Here is a tiny trained network, its code and every weight. The questions are about switching its units off for an input and a target symbol, where a switched-off unit gives its printed mean instead of its output.

import numpy as np


def w(rows, s, z=0):
    codes = np.array(rows[::2]) - 128.0
    scale = np.full(codes.shape[1], s)
    scale[-1] = z or s
    return codes * scale


def f(y):
    return y / 2 * (1 + np.tanh(0.7978845608 * (y + 0.044715 * y**3)))


def softmax(a):
    e = np.exp(a - a.max(-1, keepdims=True))
    return e / e.sum(-1, keepdims=True)


def log_softmax(a):
    a = a - a.max(-1, keepdims=True)
    return a - np.log(np.exp(a).sum(-1, keepdims=True))


def net(x, mask):
    ids = ['ΓΔΞΦλσ'.index(c) for c in x.split()]
    T = len(ids)
    res = E[ids] + P[:T]
    u = 0
    for l in range(2):
        r = res
        for j in range(3):
            rows = slice(2 * j, 2 * j + 2)
            q, k, v = (r @ M[l][rows].T for M in (Q, K, V))
            z = softmax(np.where(np.tri(T) > 0, q @ k.T / 2**0.5, -1e9)) @ v
            o = O[l][rows]
            res = res + np.where(mask[u + j], z, o[:, -1]) @ o[:, :-1]
        u += 3
        y = f(res @ A[l][:, :-1].T + A[l][:, -1])
        res = res + np.where(mask[u : u + 12], y, B[l][:, -1]) @ B[l][:, :-1]
        u += 12
    return log_softmax(res[-1] @ U[:, :-1].T + U[:, -1])


Q, K, V, O, A, B = {}, {}, {}, {}, {}, {}
E = w([
[33,92,125,182,250,246],'Γ',
[214,228,244,133,227,206],'Δ',
[78,183,107,20,59,132],'Ξ',
[124,159,202,65,53,69],'Φ',
[86,100,50,181,75,5],'λ',
[254,78,84,204,48,153],'σ',
],0.0032)
P = w([
[94,140,155,154,124,155],'0',
[174,69,178,112,141,93],'1',
[170,108,56,71,163,112],'2',
[97,252,120,210,93,140],'3',
[85,51,189,193,84,118],'4',
[167,100,95,101,163,104],'5',
],0.0036)
Q[0] = w([
[117,139,121,118,105,131],'L0H0',
[120,134,158,116,194,138],'L0H0',
[108,135,124,117,150,113],'L0H1',
[130,124,138,110,157,153],'L0H1',
[127,3,146,80,94,109],'L0H2',
[209,127,74,46,161,58],'L0H2',
],0.042)
K[0] = w([
[106,120,157,136,107,143],'L0H0',
[166,70,91,63,181,111],'L0H0',
[157,124,149,145,115,158],'L0H1',
[96,142,155,132,163,151],'L0H1',
[127,229,1,109,150,167],'L0H2',
[69,233,148,247,41,153],'L0H2',
],0.031)
V[0] = w([
[66,100,213,152,74,124],'L0H0',
[101,186,135,205,70,131],'L0H0',
[163,120,81,126,136,88],'L0H1',
[114,135,123,120,132,157],'L0H1',
[6,136,60,93,144,142],'L0H2',
[156,191,148,19,161,194],'L0H2',
],0.013)
O[0] = w([
[114,133,39,45,118,152,219],'L0H0',
[200,85,67,86,121,73,215],'L0H0',
[141,99,104,167,122,84,2],'L0H1',
[122,136,154,133,135,150,164],'L0H1',
[123,254,72,199,71,144,143],'L0H2',
[187,209,73,82,246,99,213],'L0H2',
],0.0074,0.00077)
A[0] = w([
[140,96,157,133,153,164,57],'L0N0',
[107,143,200,182,129,181,3],'L0N1',
[124,70,125,22,45,98,243],'L0N2',
[130,188,85,93,1,71,199],'L0N3',
[161,118,116,122,107,157,204],'L0N4',
[101,141,123,59,112,17,214],'L0N5',
[153,163,114,149,104,153,17],'L0N6',
[131,76,108,117,53,81,36],'L0N7',
[200,191,155,78,114,126,187],'L0N8',
[156,87,47,143,117,77,186],'L0N9',
[100,152,94,142,193,184,52],'L0N10',
[116,116,166,114,133,126,62],'L0N11',
],0.011,0.00045)
B[0] = w([
[129,185,110,183,145,156,145],'L0N0',
[145,133,120,103,246,127,175],'L0N1',
[85,25,195,60,107,204,214],'L0N2',
[123,221,220,228,53,72,252],'L0N3',
[176,117,136,132,117,139,140],'L0N4',
[70,107,108,16,170,43,187],'L0N5',
[169,77,115,110,98,91,135],'L0N6',
[130,57,187,194,121,142,172],'L0N7',
[167,229,160,114,139,67,184],'L0N8',
[197,63,155,130,150,60,180],'L0N9',
[108,42,194,179,156,165,186],'L0N10',
[105,165,97,165,142,118,128],'L0N11',
],0.011,0.0026)
Q[1] = w([
[198,135,61,58,94,31],'L1H0',
[135,114,152,73,117,127],'L1H0',
[116,133,71,73,58,109],'L1H1',
[162,152,79,131,251,170],'L1H1',
[58,110,172,228,80,176],'L1H2',
[143,133,133,117,136,116],'L1H2',
],0.019)
K[1] = w([
[73,209,168,67,113,181],'L1H0',
[177,132,135,124,98,158],'L1H0',
[123,174,139,106,149,197],'L1H1',
[190,79,116,181,174,111],'L1H1',
[56,72,83,201,180,251],'L1H2',
[103,136,115,119,126,81],'L1H2',
],0.02)
V[1] = w([
[108,176,171,87,132,188],'L1H0',
[95,132,187,100,118,80],'L1H0',
[12,179,158,104,159,136],'L1H1',
[54,97,120,130,115,9],'L1H1',
[166,165,134,114,126,112],'L1H2',
[122,86,97,175,130,215],'L1H2',
],0.013)
O[1] = w([
[208,149,92,91,141,120,139],'L1H0',
[129,182,182,87,135,170,254],'L1H0',
[253,110,128,177,110,172,159],'L1H1',
[156,185,170,55,93,238,211],'L1H1',
[111,140,148,152,179,128,113],'L1H2',
[132,107,42,128,67,110,121],'L1H2',
],0.0072,0.006)
A[1] = w([
[64,114,188,71,80,81,88],'L1N0',
[87,89,158,152,185,178,93],'L1N1',
[158,189,60,125,37,52,107],'L1N2',
[174,249,119,185,157,85,116],'L1N3',
[161,239,135,149,88,114,2],'L1N4',
[161,150,103,108,173,236,118],'L1N5',
[74,143,71,33,209,69,137],'L1N6',
[81,90,179,170,83,166,63],'L1N7',
[157,2,56,127,130,192,174],'L1N8',
[82,67,89,56,129,177,97],'L1N9',
[12,189,81,159,120,160,152],'L1N10',
[158,134,135,165,30,134,69],'L1N11',
],0.0085,0.0034)
B[1] = w([
[167,117,76,170,136,181,221],'L1N0',
[160,96,76,95,81,95,176],'L1N1',
[164,103,68,29,39,136,184],'L1N2',
[166,168,79,202,158,26,254],'L1N3',
[102,40,65,155,152,59,228],'L1N4',
[197,142,161,123,110,192,217],'L1N5',
[2,88,175,121,130,71,189],'L1N6',
[56,164,140,205,120,152,200],'L1N7',
[73,96,24,115,175,215,219],'L1N8',
[207,141,86,138,179,71,193],'L1N9',
[141,91,215,66,154,93,195],'L1N10',
[57,190,148,126,45,94,208],'L1N11',
],0.011,0.007)
U = w([
[158,155,84,51,30,77,51],'Γ',
[57,187,181,223,79,179,34],'Δ',
[100,68,4,176,182,223,142],'Ξ',
[4,58,206,52,183,59,157],'Φ',
[238,146,228,15,154,237,252],'λ',
[206,212,125,230,210,42,114],'σ',
],0.0018,0.0023)

Each question gives the input, a string of symbols that net reads in full, and the target symbol t.
The units are the heads (2 rows each of Q, K, V and O) and the neurons (one row each of A and B). Each row of codes is followed by its name. A weight is (code - 128) times the scale printed after its matrix; where a second scale follows, it is the last column's (O, A, B and U).
mask holds one flag per unit, layer by layer, with each layer's heads first. A switched-off unit (its flag False) gives its mean, the last column of its rows in O or B, instead of its output. The means were averaged over made-up inputs and are rounded, as every weight is.
A unit's drop is (log p(t) with every unit on - log p(t) with that unit switched off) / (log p(t) with every unit on - log p(t) with every unit switched off).
top k neurons: the k neurons with the biggest drops, biggest first
top k neurons in layer l: the k neurons of layer l with the biggest drops, biggest first
heads that matter: for each layer, one digit per head in row order, 1 if its drop is at least 0.15 and else 0, layers parted by /
input Γ Δ Δ, target σ: heads that matter	000 / 010
input σ λ Ξ Ξ, target Δ: top 4 neurons	[L0N3, L1N7, L0N7, L1N11]
input Φ Φ Δ, target σ: heads that matter	100 / 010
input σ σ λ Δ λ, target Δ: top 3 neurons	[L0N3, L0N7, L1N7]
input Γ σ Φ Ξ, target Ξ: top neuron	[L0N2]
input Δ Ξ λ σ, target σ: heads that matter	001 / 001
input σ Δ Γ σ, target Φ: heads that matter	101 / 010
input Ξ Γ Φ Γ Ξ, target λ: top 3 neurons	[L0N5, L0N10, L0N2]
input Ξ Ξ Δ Γ Ξ, target Φ: top 2 neurons	[L0N5, L1N6]
input Δ Γ σ Ξ λ Δ, target λ: top 4 neurons in layer 0	[L0N1, L0N7, L0N5, L0N3]
input Δ Δ Ξ Γ Ξ, target σ: top 2 neurons	[L1N3, L0N8]
input Γ Ξ Φ σ Ξ, target λ: top 4 neurons	[L0N5, L0N2, L0N3, L1N3]
input σ Γ σ λ Δ, target λ: top 2 neurons	[L0N9, L0N3]
input Γ λ σ Γ, target Φ: top 2 neurons	[L0N1, L1N10]
input σ Ξ Δ, target Φ: heads that matter	100 / 010
input Ξ Γ Δ Δ λ, target Φ: top 2 neurons	[L1N6, L0N5]
input Γ Δ σ Δ σ, target Ξ: top 2 neurons	[L1N8, L0N3]
input λ Γ Γ, target λ: top 2 neurons	[L0N3, L0N9]
input Γ Γ Δ λ, target Γ: heads that matter	000 / 001
input λ Ξ σ Γ Δ, target Φ: heads that matter	000 / 010
input Γ λ Φ, target Γ: heads that matter	001 / 001
input λ Ξ Ξ, target Δ: heads that matter	001 / 000
input Δ Γ Δ Γ σ Γ, target Φ: top 2 neurons in layer 0	[L0N9, L0N3]
